Here is a tiny trained network, its code and every weight. The questions are about switching its units off for an input and a target symbol, where a switched-off unit gives its printed mean instead of its output.

import numpy as np


def w(rows, s, z=0):
    codes = np.array(rows[::2]) - 128.0
    scale = np.full(codes.shape[1], s)
    scale[-1] = z or s
    return codes * scale


def norm(h):
    return h / np.sqrt((h * h).mean(-1, keepdims=True) + 1e-5)


def f(y):
    return y / 2 * (1 + np.tanh(0.7978845608 * (y + 0.044715 * y**3)))


def softmax(a):
    e = np.exp(a - a.max(-1, keepdims=True))
    return e / e.sum(-1, keepdims=True)


def log_softmax(a):
    a = a - a.max(-1, keepdims=True)
    return a - np.log(np.exp(a).sum(-1, keepdims=True))


def net(x, mask):
    ids = ['ΔΘΨΩαβεηλμξσφ'.index(c) for c in x.split()]
    T = len(ids)
    res = E[ids] + P[:T]
    u = 0
    for l in range(3):
        r = norm(res)
        for j in range(2):
            rows = slice(4 * j, 4 * j + 4)
            q, k, v = (r @ M[l][rows].T for M in (Q, K, V))
            z = softmax(np.where(np.tri(T) > 0, q @ k.T / 4**0.5, -1e9)) @ v
            o = O[l][rows]
            res = res + np.where(mask[u + j], z, o[:, -1]) @ o[:, :-1]
        u += 2
        y = f(norm(res) @ A[l][:, :-1].T + A[l][:, -1])
        res = res + np.where(mask[u : u + 8], y, B[l][:, -1]) @ B[l][:, :-1]
        u += 8
    return log_softmax(norm(res)[-1] @ U[:, :-1].T + U[:, -1])


Q, K, V, O, A, B = {}, {}, {}, {}, {}, {}
E = w([
[181,229,196,49,109],'Δ',
[229,68,53,188,33],'Θ',
[236,163,199,34,199],'Ψ',
[51,182,71,117,41],'Ω',
[118,247,116,118,162],'α',
[107,193,109,122,105],'β',
[159,192,78,158,100],'ε',
[85,188,73,174,129],'η',
[63,143,150,154,166],'λ',
[203,33,132,176,54],'μ',
[98,187,95,126,23],'ξ',
[121,207,201,69,118],'σ',
[3,119,217,34,77],'φ',
],0.0066)
P = w([
[116,215,186,172,69],'0',
[122,127,141,158,223],'1',
[113,162,31,15,98],'2',
[122,197,142,146,109],'3',
[126,120,142,162,209],'4',
[113,157,44,12,96],'5',
[132,204,126,152,128],'6',
[128,116,146,164,205],'7',
[127,155,62,2,84],'8',
],0.007)
Q[0] = w([
[93,123,170,144,116],'0.h1',
[113,131,161,134,131],'0.h1',
[80,150,84,129,102],'0.h1',
[100,134,100,161,112],'0.h1',
[84,138,190,57,89],'0.h2',
[97,97,215,137,160],'0.h2',
[179,68,138,180,185],'0.h2',
[165,120,182,118,7],'0.h2',
],0.014)
K[0] = w([
[108,105,169,137,136],'0.h1',
[115,120,154,129,140],'0.h1',
[106,154,142,157,77],'0.h1',
[96,145,111,149,120],'0.h1',
[104,141,189,42,91],'0.h2',
[123,100,219,132,173],'0.h2',
[176,87,139,220,176],'0.h2',
[165,10,124,55,66],'0.h2',
],0.014)
V[0] = w([
[159,150,111,162,147],'0.h1',
[187,179,120,255,133],'0.h1',
[89,147,192,243,79],'0.h1',
[40,117,200,168,54],'0.h1',
[165,153,174,150,156],'0.h2',
[42,65,115,134,237],'0.h2',
[136,136,150,141,143],'0.h2',
[183,179,210,179,198],'0.h2',
],0.0032)
O[0] = w([
[144,117,178,107,127,76],'0.h1',
[147,93,232,96,41,7],'0.h1',
[90,115,79,144,12,148],'0.h1',
[78,133,5,178,50,237],'0.h1',
[161,84,139,165,93,102],'0.h2',
[51,93,138,150,165,94],'0.h2',
[137,108,131,145,117,118],'0.h2',
[194,35,141,200,60,76],'0.h2',
],0.0032,0.0015)
A[0] = w([
[97,1,125,190,134,10],'0.n1',
[55,118,93,89,167,3],'0.n2',
[101,133,47,82,62,106],'0.n3',
[115,142,147,41,93,170],'0.n4',
[174,156,102,124,84,170],'0.n5',
[103,41,185,140,77,92],'0.n6',
[60,144,137,195,138,78],'0.n7',
[88,100,212,148,125,114],'0.n8',
],0.0093,0.0013)
B[0] = w([
[254,61,150,104,147,137],'0.n1',
[215,115,124,108,134,198],'0.n2',
[153,131,188,74,159,220],'0.n3',
[77,86,51,125,111,254],'0.n4',
[85,152,120,86,183,158],'0.n5',
[160,100,81,79,84,135],'0.n6',
[17,116,191,106,140,174],'0.n7',
[116,94,104,204,111,167],'0.n8',
],0.0095,0.0055)
Q[1] = w([
[67,145,157,119,176],'1.h1',
[148,111,161,65,187],'1.h1',
[148,138,131,141,184],'1.h1',
[95,50,199,221,100],'1.h1',
[3,173,169,106,124],'1.h2',
[120,120,203,240,130],'1.h2',
[74,234,160,195,112],'1.h2',
[121,92,106,126,166],'1.h2',
],0.011)
K[1] = w([
[69,116,148,101,103],'1.h1',
[132,60,124,102,139],'1.h1',
[118,122,82,165,201],'1.h1',
[111,152,194,241,97],'1.h1',
[5,145,120,82,114],'1.h2',
[140,64,62,157,243],'1.h2',
[92,174,8,108,195],'1.h2',
[116,128,179,115,123],'1.h2',
],0.011)
V[1] = w([
[56,96,29,152,97],'1.h1',
[144,77,1,133,169],'1.h1',
[171,127,161,114,144],'1.h1',
[144,158,220,118,114],'1.h1',
[45,156,41,127,48],'1.h2',
[190,66,110,153,163],'1.h2',
[195,90,212,117,145],'1.h2',
[151,145,238,96,131],'1.h2',
],0.0041)
O[1] = w([
[190,153,228,137,201,151],'1.h1',
[26,179,202,58,202,108],'1.h1',
[72,129,97,112,97,111],'1.h1',
[165,102,71,164,74,129],'1.h1',
[174,67,81,201,35,226],'1.h2',
[48,156,252,84,148,4],'1.h2',
[106,200,198,90,178,75],'1.h2',
[189,195,72,116,188,169],'1.h2',
],0.0033,0.0032)
A[1] = w([
[234,79,174,129,179,250],'1.n1',
[160,2,119,76,140,176],'1.n2',
[124,140,168,220,133,172],'1.n3',
[224,164,180,71,95,174],'1.n4',
[85,92,150,43,159,178],'1.n5',
[106,13,172,164,165,73],'1.n6',
[98,90,140,68,79,76],'1.n7',
[78,118,57,140,87,90],'1.n8',
],0.0082,0.0014)
B[1] = w([
[95,85,197,6,52,179],'1.n1',
[91,224,63,120,142,247],'1.n2',
[212,124,142,189,106,143],'1.n3',
[62,92,57,117,149,194],'1.n4',
[207,114,134,141,132,252],'1.n5',
[102,121,39,196,203,198],'1.n6',
[154,126,138,170,170,209],'1.n7',
[132,147,137,81,192,204],'1.n8',
],0.011,0.0043)
Q[2] = w([
[139,228,28,114,118],'2.h1',
[136,171,166,99,47],'2.h1',
[1,159,171,111,150],'2.h1',
[116,144,132,206,173],'2.h1',
[167,106,150,214,203],'2.h2',
[103,164,241,120,171],'2.h2',
[37,167,155,151,192],'2.h2',
[179,224,59,129,154],'2.h2',
],0.018)
K[2] = w([
[53,204,37,161,28],'2.h1',
[155,190,174,68,58],'2.h1',
[50,150,104,36,208],'2.h1',
[158,178,75,155,199],'2.h1',
[141,99,147,222,203],'2.h2',
[111,163,238,104,206],'2.h2',
[66,149,133,113,255],'2.h2',
[226,232,72,141,133],'2.h2',
],0.015)
V[2] = w([
[234,110,152,114,172],'2.h1',
[98,32,153,157,111],'2.h1',
[86,173,89,77,108],'2.h1',
[165,115,53,182,119],'2.h1',
[94,227,168,74,99],'2.h2',
[2,103,119,78,31],'2.h2',
[95,154,242,184,163],'2.h2',
[79,139,109,154,229],'2.h2',
],0.0072)
O[2] = w([
[126,167,66,127,200,3],'2.h1',
[113,24,127,131,134,124],'2.h1',
[147,157,136,156,72,213],'2.h1',
[127,153,204,168,185,139],'2.h1',
[143,123,201,212,126,160],'2.h2',
[138,197,145,254,202,165],'2.h2',
[205,217,99,82,98,2],'2.h2',
[125,132,190,62,149,185],'2.h2',
],0.0072,0.0052)
A[2] = w([
[41,151,147,168,67,143],'2.n1',
[140,108,71,162,73,34],'2.n2',
[127,136,152,75,141,66],'2.n3',
[129,58,121,191,50,154],'2.n4',
[92,138,86,156,173,3],'2.n5',
[98,158,130,222,2,146],'2.n6',
[216,99,166,143,116,87],'2.n7',
[116,60,117,218,154,148],'2.n8',
],0.015,0.0035)
B[2] = w([
[29,168,97,85,139,233],'2.n1',
[162,137,165,57,184,132],'2.n2',
[113,169,179,172,115,180],'2.n3',
[133,124,63,164,74,212],'2.n4',
[89,81,125,173,133,185],'2.n5',
[74,154,126,187,3,254],'2.n6',
[89,176,91,159,164,131],'2.n7',
[194,142,172,132,91,233],'2.n8',
],0.021,0.0062)
U = w([
[95,164,101,189,28,124],'Δ',
[13,155,124,69,147,5],'Θ',
[124,159,253,130,126,204],'Ψ',
[163,146,131,37,137,164],'Ω',
[142,191,89,158,176,86],'α',
[196,89,173,188,105,76],'β',
[142,159,47,116,180,135],'ε',
[174,86,165,183,117,43],'η',
[99,44,182,67,182,66],'λ',
[164,38,89,82,64,167],'μ',
[166,185,112,83,124,90],'ξ',
[236,172,93,164,125,151],'σ',
[88,74,104,219,188,167],'φ',
],0.013,0.0021)

Each question gives the input, a string of symbols that net reads in full, and the target symbol t.
The units are the heads (4 rows each of Q, K, V and O) and the neurons (one row each of A and B). Each row of codes is followed by its name. A weight is (code - 128) times the scale printed after its matrix; where a second scale follows, it is the last column's (O, A, B and U).
mask holds one flag per unit, layer by layer, with each layer's heads first. A switched-off unit (its flag False) gives its mean, the last column of its rows in O or B, instead of its output. The means were averaged over made-up inputs and are rounded, as every weight is.
A unit's drop is (log p(t) with every unit on - log p(t) with that unit switched off) / (log p(t) with every unit on - log p(t) with every unit switched off).
The circuit of an input: a set's keep is (log p(t) with only the set's units on - log p(t) with every unit switched off) / (log p(t) with every unit on - log p(t) with every unit switched off). Starting from the 12 units with the biggest drops (on a tie, the unit counted first), units are removed one at a time, each time the one whose removal leaves the highest keep (on an exact tie, the one counted first), for as long as the keep stays at least 0.8.
circuit, biggest first: the units of the circuit, biggest drop first
unit that matters most: the unit with the biggest drop
top k neurons: the k neurons with the biggest drops, biggest first
k most important neurons of layer l: the k neurons of layer l with the biggest drops, biggest first
heads that matter: for each layer, one digit per head in row order, 1 if its drop is at least 0.15 and else 0, layers parted by /
input σ Ψ β α λ Ψ λ Θ, target Θ: circuit, biggest first => [1.n1, 1.h2, 1.n2, 2.n6]
input ε φ σ, target α: circuit, biggest first => [2.n6, 2.h1, 2.n8, 2.n1]
input φ φ φ Ψ α σ μ φ μ, target μ: heads that matter => 00 / 01 / 11
input φ φ φ μ φ ξ, target μ: unit that matters most => 2.h1
input σ Θ φ φ Ψ Ψ, target ε: circuit, biggest first => [2.n6, 2.n8, 2.n1]
input φ λ φ Δ μ Θ λ, target Θ: top 2 neurons => [0.n3, 1.n5]
input λ β φ ε Ψ σ Δ Δ Ψ, target λ: 2 most important neurons of layer 0 => [0.n5, 0.n4]
input σ λ Ω, target ε: top 4 neurons => [2.n6, 0.n2, 0.n3, 2.n8]
input ε μ φ β μ, target μ: circuit, biggest first => [0.n1, 2.h2]
input β ξ μ, target σ: circuit, biggest first => [2.n1, 1.h1, 2.n6, 1.n2]
input σ α μ λ λ λ Δ φ φ, target ε: 4 most important neurons of layer 1 => [1.n2, 1.n4, 1.n5, 1.n7]
input Ψ φ φ Δ λ β φ, target Ψ: heads that matter => 01 / 00 / 01
input Δ φ μ, target φ: heads that matter => 11 / 11 / 01
input λ φ φ Δ Ω φ Θ φ σ, target λ: 4 most important neurons of layer 0 => [0.n8, 0.n4, 0.n7, 0.n5]
input φ φ φ Ψ Ψ φ Δ α, target α: most important neuron of layer 0 => [0.n4]
input Ψ λ Ω, target Ψ: heads that matter => 00 / 11 / 00
input Δ Ψ Δ φ φ Ψ, target φ: top 3 neurons => [1.n2, 1.n1, 0.n3]
input Ψ λ Δ λ, target Θ: top 3 neurons => [0.n2, 1.n5, 0.n7]
input Δ φ μ φ φ Θ, target φ: top 2 neurons => [1.n2, 1.n1]
input Ω φ Ψ Δ Δ σ Ψ φ φ, target Ω: 3 most important neurons of layer 2 => [2.n6, 2.n1, 2.n4]
input ε φ φ λ φ φ, target α: 4 most important neurons of layer 1 => [1.n1, 1.n5, 1.n7, 1.n2]
input Ψ φ φ Ψ Ψ λ φ λ, target λ: 2 most important neurons of layer 2 => [2.n6, 2.n1]
input μ Ψ Ω μ λ φ φ, target Θ: heads that matter => 10 / 01 / 10
input φ φ Δ λ σ Ψ Ψ λ, target λ: heads that matter => 01 / 01 / 01
input Ψ φ φ, target Ψ: heads that matter => 00 / 11 / 00
input μ Ψ Ψ λ ε φ β Ψ μ, target β: most important neuron of layer 1 => [1.n5]
input σ φ Ψ φ σ λ ξ σ, target σ: unit that matters most => 1.n3
input λ φ φ Δ Ψ φ μ Ψ σ, target λ: 2 most important neurons of layer 2 => [2.n6, 2.n4]
input φ φ Ψ φ Ω α Ψ φ α, target μ: heads that matter => 00 / 01 / 11
